B:
1: [-203  365  146 -212  -33  235  179 -173  101 -221  -13   76 -152 -392
   71  108   57 -386 -530 -190  341  -69 -268  -44 -137  329  101   68
 -340   -3  237    9  -22   67]
2: [ 167  249  134   26   55  110 -199 -329  -65 -452  323  132 -226  106
 -125   16  178  207  -82   67   28 -255  241   40  334 -313 -245  449
   52  202   11 -116  176    1]
3: [-253  156   53 -296 -363  172   -5 -447 -569 -671  373   80   92 -101
   29  179  129 -216 -336 -434  125  -56  -71  -26    4 -162   95  424
 -325  -92 -127   94  240  521]
4: [ 166  -42  580  -82 -137 -261  340  188   10 -243   14  -92  148 -506
  114  -49   23  -96 -130   46 -115  638  159  220 -221   65   43  -87
  140  -24  -21  128 -233  330]
5: [ 102 -204   15   84  292  -45 -129   65 -111  316   12   59  172  175
   14 -189   31  127  391  218 -118  145  287  166  194 -295 -165  183
  315  198 -207  -59 -212  -56]
6: [  22 -516   32  316  136 -206  308  174   58  650 -511 -241   -8  134
   91 -246  -75  -80   83   80  -32  566  216  294 -350  338  208 -256
  131  -27 -236  147 -236   70]
7: [-334   81 -183   21  119   78    8   44  -41  205  118  -70  -90  207
   31  -21  163 -217 -204 -153  189   49 -233  -63  -53  216  217   36
 -428  -97   -3   56   31   85]
8: [-303 -263 -217  216  326 -386 -128  410 -142  532  -25 -303  131  548
  -52 -259  168  153  228  183 -119  312  -16 -145   87  -69  185 -316
 -200  -13 -157   95  -30  105]
9: [  35  189  212   16  -70   17   90 -308   45 -424 -111  -46 -324 -141
  -90   18   76   18 -450  -15  160 -114   99   -5  -26  110  -33   47
 -106  104  133    7  177   72]
10: [-214  283  276 -559  -12  166   -3 -212 -301 -387  -98  208  378 -654
   92   62  -96 -283 -176  -46  176 -126 -119 -143   72 -213 -155   58
  109  213  178  -62 -161  167]
11: [ -48  333  439 -372  -72   80  160 -173  -22 -485 -104  109   76 -689
   66   74  -49 -225 -397   -5  184   -7  -59  -61  -37   20 -108  -16
   44  160  261  -30 -100  142]
12: [ 372  275  459  -40  195  196  109 -115  375 -136    4  245 -158 -489
   50  -29    1  -54  -85  235  100   14  217  252   99   -4 -303  281
  362  273  177 -159 -262 -258]
13: [  98  281  -43  251  196  106 -161 -258  219 -188  192   10 -544  333
 -176  -21  241  198 -256   95  159 -336  125  -10  258   -3 -126  287
 -174  159  108 -109  248 -191]
14: [ 158  357   13    2   48  353 -237 -599  -48 -517  290  245 -388  124
 -145   80  168  132 -209  -25  198 -544  212   41  373 -258 -300  620
   10  256   54 -178  263 -115]
15: [-179 -484 -176  199   33 -181   57   75 -366  424 -100 -210  171  424
   49 -183   51  -26  208  -91 -104  421  156  146 -146    2  233  -13
  -56  -89 -398  159  -37  303]
16: [  73  180  350 -180 -187  141  157 -443 -108 -559 -156   91 -129 -439
   -5   79  -36 -116 -419 -101  171  -95  134   70  -75   24 -105  164
   77  150  106    1   72  169]
17: [-306    6  -44 -159  241  243  237   76  131  558 -434   60  112 -321
  203  -73 -115 -512 -172  -69  322  123 -287   34 -270  445  154 -158
 -106   36  114   21 -357 -110]
18: [ -86   24  111 -160   55   -5  -64 -143 -249 -151  -38   44  150 -120
   -5  -58   12  -15   -4   34   29  -19   97  -36  120 -213 -102   86
   92  160  -25  -19  -39  130]
19: [ 325  271  594 -230  154   92  118   46  239 -208   86  273  154 -707
  112  -29  -29 -106   44  256    5  183  179  219  116 -160 -322  224
  451  270  167 -134 -410 -106]
20: [ 261  391  -40  299  299  287 -220 -360  389 -172  268  167 -687  349
 -197  -14  245  240 -214  167  207 -517  196   74  377  -25 -267  493
  -68  253  145 -218  228 -400]
21: [ -45  304 -135  -84  473  349 -304 -129  110  219  131  288  -57   84
  -20  -63   83  -27  148  191  206 -426  -14  -44  391 -210 -293  364
   99  314  124 -236 -142 -382]
22: [ 243  -46  -62  203  292  187 -213 -285    9  131   32  166 -182  302
  -79 -127   63  215  242  196   16 -234  382  197  318 -276 -291  442
  325  299 -132 -163  -26 -243]
23: [  38 -443  305 -239   82 -132  153   93 -392  274 -421   49  657 -441
  192 -195 -237 -129  426  151 -169  503  299  221 -100 -283 -107  -87
  612  210 -253   42 -472  223]
24: [-298  -27 -387  -96  399  346 -228 -265 -157  485 -381  158   67  203
    9 -121  -81 -142  119   59  283 -442  -46 -108  175  -64  -99  100
   62  289    2 -133  -99 -276]
25: [  -8  -84  -35 -157  420  189 -186   33 -136  452  -78  256  389  -62
   99 -170  -68  -65  481  234    8  -32  151   97  260 -351 -263  237
  428  309 -119 -158 -389 -201]
26: [-210  104  123 -303  118  159   93  -85  -93   68 -292  105  204 -434
  108  -18 -102 -307 -148  -11  216  -11 -124  -49  -70   71  -28  -65
   47  152  131  -24 -225   16]
27: [ -63  -40   -2 -136   46   57 -194 -255 -418 -180  120   95  194   87
  -22  -43   37   67  148    2  -25  -95  190    8  237 -414 -150  290
  143  184 -160  -42   33  157]
28: [ 162  190  176  181   83    0    1 -178  187 -261   96  -30 -408   67
 -116  -32  167  152 -263  103   81  -89  178   68  120   25  -97  171
  -51  134   87  -47  144  -56]
29: [-401   78   11 -169   24  -94   71  212 -179   67  167 -107  180  -58
   79  -25  138 -271 -165 -147   89  275 -300 -122  -93  114  246 -114
 -398 -126   14  116  -57  289]
30: [ 162  381  275 -217  101  294  -84 -344   54 -402  120  292  -87 -379
   -7   66   20  -48 -143   82  171 -298  123   50  250 -205 -326  391
  193  290  174 -179  -71 -119]
31: [-265  -32 -185 -165  196  259  -60 -325 -215  209 -466  100   89  -53
   26  -68 -124 -192  -65  -11  266 -322  -24  -92   27    3  -61   14
   69  245   33  -68  -59  -99]
32: [-199 -274 -208   -2  311  -63 -211   60 -333  444 -134  -16  315  311
    4 -206   -2   63  393  148  -54   40  121  -33  178 -300  -55   11
  165  177 -214  -26 -138   12]
33: [-265  -25  -37 -215   97  241  111 -115 -153  238 -242  103  190 -239
  151  -25  -85 -386 -106 -139  229   47 -149   32 -140  147   84   47
  -58   60  -14   14 -202   61]
34: [  38 -232 -114  237 -114  104   28 -402 -272  -58   17  -47 -229  378
  -40  -35   96   31  -82 -197   41   34  277  226  -47   11   77  363
  -70   -5 -304   62  202  195]
35: [-101   85  301 -199 -146 -108  155  100 -202 -285  293  -19  203 -297
  108   32  112 -195 -147 -141  -30  404  -50   63  -92  -30  113   92
 -145 -100  -45  109  -95  402]
36: [-502  -96 -228 -530  -39  315 -136 -267 -799   44   47  218  664 -138
  188   32  -89 -425  182 -329  136  -55 -183  -85   45 -335   52  301
  -46   47 -247   22 -157  368]
37: [-138  -51 -117   83   22  225  128 -265  -42  165 -188   -6 -201   94
   42  -13   15 -240 -247 -187  237  -23  -14  114 -165  287  140  140
 -186  -11  -66   38   23   38]
38: [  44  173  325 -206   81   60   82 -125   29 -206 -173  100   51 -454
   36  -21  -53  -97 -161  115  124    0   72   25   32  -47 -168   17
  180  221  164  -58 -155   -7]
39: [-227 -102  -71 -221  -56   77 -126 -278 -555 -156   23   60  289   38
   24   -8    3  -78   69 -150   24  -49   75  -34  100 -312  -25  224
   16   94 -193   29   46  308]
40: [-122  130 -166  137  401   34 -175   92  156  309   69  -13 -164  299
  -67 -129  171   57   22  186  116 -126  -48  -88  212   -4  -40   37
 -147  141   84  -84  -23 -220]
41: [-379 -183 -222  -61  266    8   11  244 -179  606 -117  -48  294  137
  126 -141   17 -261  156  -38   93  240 -196  -36  -82  101  195 -123
 -163  -30 -117   69 -245   69]
42: [-167  -36   14  170 -170 -253   50   54 -226 -233  426 -257 -151  357
  -61  -10  301   41 -208 -191  -65  344    6   11  -47   42  280   86
 -472 -216 -180  182  251  460]
43: [-412  -81 -107 -153  -20 -106   -7  125 -406   76  194 -106  295  117
   74  -36  133 -196   -8 -192   11  269 -185  -94  -53  -54  240   -3
 -332 -128 -151  129  -18  381]
44: [ -28 -230   50 -156   62   -4 -123 -139 -482    9  -15  103  408   -4
   50 -113  -47   31  338   46 -113  115  252   93  156 -445 -150  218
  330  187 -258   -8 -135  211]
45: [ 177  215  362  133 -185   68  340 -240  287 -405   18  -44 -503 -267
   -7   76  119 -141 -600 -131  197  148   77  221 -236  419   96  151
 -210  -46  123   62  109  106]
46: [-266  122  184 -226  152  -77  164  280   35  168 -101  -45  222 -369
  125  -57   15 -303 -163   27  117  298 -259  -85 -133  182  132 -256
 -162   -5  161   56 -268  107]
47: [ 177 -330 -166  134  487  314 -116 -189   13  765 -482  252  111  149
   74 -247 -185  -11  509  272   73 -142  369  292  150 -152 -295  271
  618  398 -208 -182 -379 -411]
48: [ -86  275  158 -199  156  157    2 -116   59 -120  -56  124   -6 -319
   28    6   16 -160 -206   55  207 -142  -79  -59   82   15 -119   78
   -7  184  197  -86 -105  -72]
49: [ 107 -185  282  243  -88 -282  287  223   63   43  120 -209 -103   25
   49  -98  153  -23 -106  -28 -115  653  162  259 -233  205  205  -21
 -105 -159 -168  165  -79  300]
50: [ -89 -189  -67   21 -119   82   16 -278 -395  -80   70   -6   50  188
   34  -12   58  -77  -13 -209   28  108  152  138  -39  -91   84  296
  -62  -17 -281   74   85  297]
51: [ 126 -137   66  595  -70 -334  213   21  231  -52   83 -397 -657  522
 -159 -117  291  241 -383  -25  -31  350  204  172 -177  376  269  -65
 -385 -172 -113  174  315  188]
52: [ -22 -279  132   99 -186 -218  141   53 -349  -70  265 -151  134  140
   62  -55  148  -35   42 -183 -170  554  171  229 -140  -61  205  164
 -100 -171 -344  187   -1  497]
53: [-393  243 -120  -72   -4   41  -16  -32 -124 -141  269  -88 -133  152
  -18   52  226 -193 -379 -222  199  -43 -306 -180    3  158  226   40
 -582 -126   79   66  184  213]
54: [ -42 -251 -107  144   50    4   -7 -264 -226  124 -272  -86  -89  266
  -52 -121   -6   63  -10   -8   51  -14  235   97  -20  -21   12   68
   63  115 -188   33   90   77]
55: [ 203   69  449  -59 -163   30  266 -322   33 -436 -247   24 -164 -472
   15   30  -54  -79 -378  -19  115  105  227  191 -158  121  -88   76
  166  141   85   26   -3  146]
56: [-147 -357 -146  178  201 -220  -46   89 -227  404 -241 -210   96  388
  -25 -227   37  113  192  117  -68  213  167   10    6  -62   89 -153
   34   66 -222   78  -32  105]
57: [-164 -315 -186  210   49  -76   30  -52 -234  302  -98 -167  -29  398
    4 -128   77  -12   28  -88    8  219  116  100  -97   70  190   33
 -138  -58 -270  111   43  191]
58: [-432 -338 -215   -6  149 -264  -26  363 -405  497   56 -211  413  342
   90 -185  108 -108  271  -51 -111  462 -114  -77  -52  -75  290 -193
 -231 -124 -272  158 -137  329]
59: [  22  192   23  110  116   15 -126 -183   27 -222  191  -11 -288  212
 -132  -30  202  144 -177   61   84 -180  101  -28  211  -95  -83  205
 -135  123   46  -54  178  -17]
60: [ -56   49  359 -130  168  -89  295  218  236  199 -421  -52   95 -565
  125 -111  -93 -249 -210  162  132  331  -75   31 -223  297   30 -347
  103  118  215   38 -344  -26]
61: [-298  -60 -247 -187  333   93 -314    4 -387  310   53  124  386  216
   30 -135   29  -31  369   94   21 -134  -17 -134  305 -398 -118  149
   91  204 -131  -95 -140   -8]
62: [-118  130 -346 -147  552  536 -376 -301  -66  487 -125  394  108  143
   25 -104  -64 -118  333  158  269 -598   29  -25  400 -285 -336  428
  271  406   12 -283 -226 -473]
63: [-561 -222 -393 -160  311  128  -35   80 -299  712 -417  -30  359  143
  136 -156  -89 -358  119  -70  220   16 -280 -148  -89  126  200 -216
 -159   50  -77   38 -227    9]
64: [-360   29 -132 -211 -314   31 -155 -321 -754 -538  548  -18  193  270
  -19  115  227  -81 -120 -422   -2    8  -59  -97  108 -336  158  418
 -423 -148 -281  128  316  623]
65: [ -40  155   94 -203   50  253  -43 -405 -153 -244 -195  167  -10 -253
  -11   15  -61 -105 -175  -15  201 -282   83   -9   97 -113 -182  200
  138  260   84  -89   -3  -22]
66: [-199 -220 -297  246   40  158   98 -266  -99  334 -261 -109 -272  389
    1  -76   48 -160 -196 -214  213  -14   13  113 -197  336  231   85
 -265  -49 -173   88  116   57]
67: [ 469  104  182  380  258  285  132 -354  585  122 -300  133 -666  -18
  -67  -96    5   78 -217  222  221 -198  372  357   11  292 -245  301
  287  288  110 -155  -57 -476]
68: [ -44  288  407 -383  211   69  109  190  126  -16  -25  186  303 -704
  157  -32  -43 -281  -41  170  100  169 -123   -6   39  -38 -147  -37
  179  184  239  -87 -417  -45]
69: [-195  304  -18   69    9  207  181 -277  252 -120 -210  -73 -524  -65
  -38   65  103 -253 -702 -173  417 -212 -222  -77 -184  541  179  -48
 -476  -17  268   25  193  -52]
70: [ 185  -20  -97  256  136  256  -89 -485   46   -5 -119   99 -413  303
 -100  -60   49  125  -81   27  156 -317  328  189  145  -27 -170  406
  125  227 -101  -99  147 -187]
71: [ 344 -194   -1  227  276  246  -93 -363   35  261 -231  207 -144  166
  -11 -157  -63  143  285  208   32 -159  499  346  176 -194 -312  432
  523  347 -200 -156 -139 -292]
72: [ -57  160  234 -304 -233  117  -10 -464 -400 -664   29  107   88 -323
  -14  104    2  -71 -280 -155  100 -149  115  -31   59 -242 -124  250
   36  146    9   -3  138  316]

[ -21   94  140  117   27 -409   54   33  201  154   29   -7   -6 -101
  232  323  231   80   64   -4   11  153 -344   73  114  158 -105  -41
   66   89   58   14]  12
[-141  201 -195 -111  -66  573  160 -151  260   -4 -142  -21   71  309
   63  -23 -192 -192  133   50   21 -265  222  -25  118 -275  -74   -5
  -96  101 -107  -67]  62
[ 246 -375 -411   37  324 -206  138  162  -24 -133   20    4  309 -511
 -184  -81  416  -45 -435  141  120  298   30  334 -106  -82  206 -106
  100 -124  288  131]  51
[  85 -112 -158  197  140 -154  233   56 -232  -26 -135  -44  425 -282
 -120   81  173 -123 -197  -18   46 -205  -81  142 -213   57  119  243
  314  -20   91  267]  18
[ 358  129 -176 -411   19 -168  228 -285   -6 -113 -282 -130  344 -336
   11   90   32 -314 -245 -146  156   53   38  -15  -29 -622  110  301
   87  434   18  282]  17
[  17   44  -85 -126  -99  296  -84   80  199  -16   34   11  -65  126
  -18 -163  210 -168   36  309 -255  195  169 -133   69   90  121 -139
  213 -141  -87  193]  15
[-380   85  -66  438  100  159  274  146  234  216  -12   36   22  277
   30  285  122  229   98  -55  -20 -376  -51  266   86  227 -166  -95
  -91 -136    9 -266]  14
[ -62  264 -144 -252 -102  456  182 -156  285   14 -191  -59   13  289
  -30   13  -50 -159   33  -16  -74 -176  284  -50  150 -380  -18   28
  -73  167 -136  -20]  24
[ 210  -45 -226   14   58  -12  192  -26 -260 -106 -196  -39  473 -318
 -104  -63  122 -300 -216   78   -7 -119  101  -25 -281 -109  232  308
  393   51  -14  458]  25
[ -78  188   28 -261   12  -19  161 -138  491  118  -84 -109 -170  203
   36  301   89   99    8 -204   80   19 -107  184  411 -337 -214 -152
 -307  258   84 -351]  69
[ -61  207   10 -184 -107  204   27 -166  294   39  -70  -40  -19  187
  202   90 -128 -176  199   46   34  -21  -64  -79  203 -158 -137  -32
  -49  175  -46  -34]  33
[  17  -47 -317  358  158   49  320  108 -203   -5 -138   58  472 -253
  -35   39  183  -97 -198   78   13 -246  156  122 -348   44  188  230
  271  -82  -36  316]  50
[-152  -61 -196  120  181   89  229  102  265   91  -21  -21   32   76
 -114  160  220  159 -122  -53   43  -96   11  333  162  -38  -76 -169
 -150  -68  152 -253]  20
[-135  253 -149  253  -35  181  153   98  296  150   29  150  -18   91
  317  118  214   37  111  233 -162   86  210  -63  -70   84   40 -105
   11  -62 -225  116]  71
[ -23 -108   -8 -208   63   48  102  -36   95  -10 -137 -190   67  110
 -352   65  105  -48 -140 -150    5 -184 -126  209  250 -108  -59    4
   66   38  215 -139]  53
[  41  256   24 -586 -234  466  -53 -238  352  -48 -148 -149 -154  366
  -71 -103  -82 -300  113   53 -164   31  187 -209  331 -390  -27  -33
   22  207 -101   18]  63
[ -79  109  256   93    5 -430  105  -26  107  166  -65  -97   47  -13
   93  400  135   73   89 -170   33 -102 -470   99  157  151 -182  102
  109  159   95  -43]  11
[ 183 -248  -42 -535  -49  244 -246   25  133 -177   12 -174  -94   73
 -415 -336  220 -282 -140  228 -213  302   35  -21  293  -27  118 -204
  264 -140  209   88]  8
[  19  -64  170 -360  -73   14 -125  -57  159  -23  -42 -196  -85  168
 -236   -4   81 -147   30  -12  -96   32 -254   23  350   30  -92  -69
  171   30  185  -57]  29
[ -52  -79  212   48  -18 -231  -87   79   53   69   40  -90    4   23
  -45  128  162  -40   98   55  -81   22 -408   48  163  363  -92  -42
  268  -76  153   37]  35
[  23  -35  294   40  -46 -479 -203  111  165  106  148  -32 -113 -108
  196  188  282    2  156  159 -103  355 -520  -40  179  447  -99 -140
  261  -52  121  105]  4
[ -40  282 -226  -67 -132  473   14  -82  385   18   14  133  -40  148
  419  -81  -49 -219  223  339  -76  192  299 -209   15 -157   26 -160
  -68   51 -254  145]  47
[-138  278  -41   30  -11  -32   78    7  636  208  109  105 -276  136
  442  292  216  170  163  104   -9  341  -16   69  269  -86 -158 -336
 -334  110  -86 -228]  67
[-145   80 -182   67  -15  378   24   29  335   37   64   81  -42  179
  210  -31   19  -77  163  253  -41   69  114    2  103   33  -52 -227
  -73  -89  -57  -50]  54
[-261  -64    0  337   88   35  111  193  141  145   42    0   17  160
  -54  173  196  152   58   38  -71 -198 -164  218   94  357 -100 -120
   73 -212   93 -146]  2
[-164 -159 -107   56  108  179    5   72  231   13   67  -35   -8  134
  -64   16   50    8   52   97   63  -42 -152  227  226  141 -131 -244
  -51 -145  211 -229]  59
[-242  202 -170  220   18  292  188   83  413  164   31  109  -87  239
  219  160  147  122  120  127  -72  -31  174   85   91   21  -76 -202
 -175  -66 -131 -148]  70
[   8 -135 -257  387  170   10  294  139 -317  -22 -149   13  515 -248
 -156   25  164 -112 -209   43    7 -358   48  155 -345  152  175  271
  373 -138   38  319]  27
[-103  -64  -13   85   99 -110   58  114  253   97   56  -26  -48   31
  -13  164  257  113  -23   23  -15   78 -184  212  197  147  -87 -186
  -12  -76  157 -157]  28
[-325  -79  -19  394   52  284  156  187  -72  102  -54  -41  165  274
 -249   57   79   35   64   27 -153 -518  -55  157  -22  421  -43   55
  274 -285   42  -31]  64
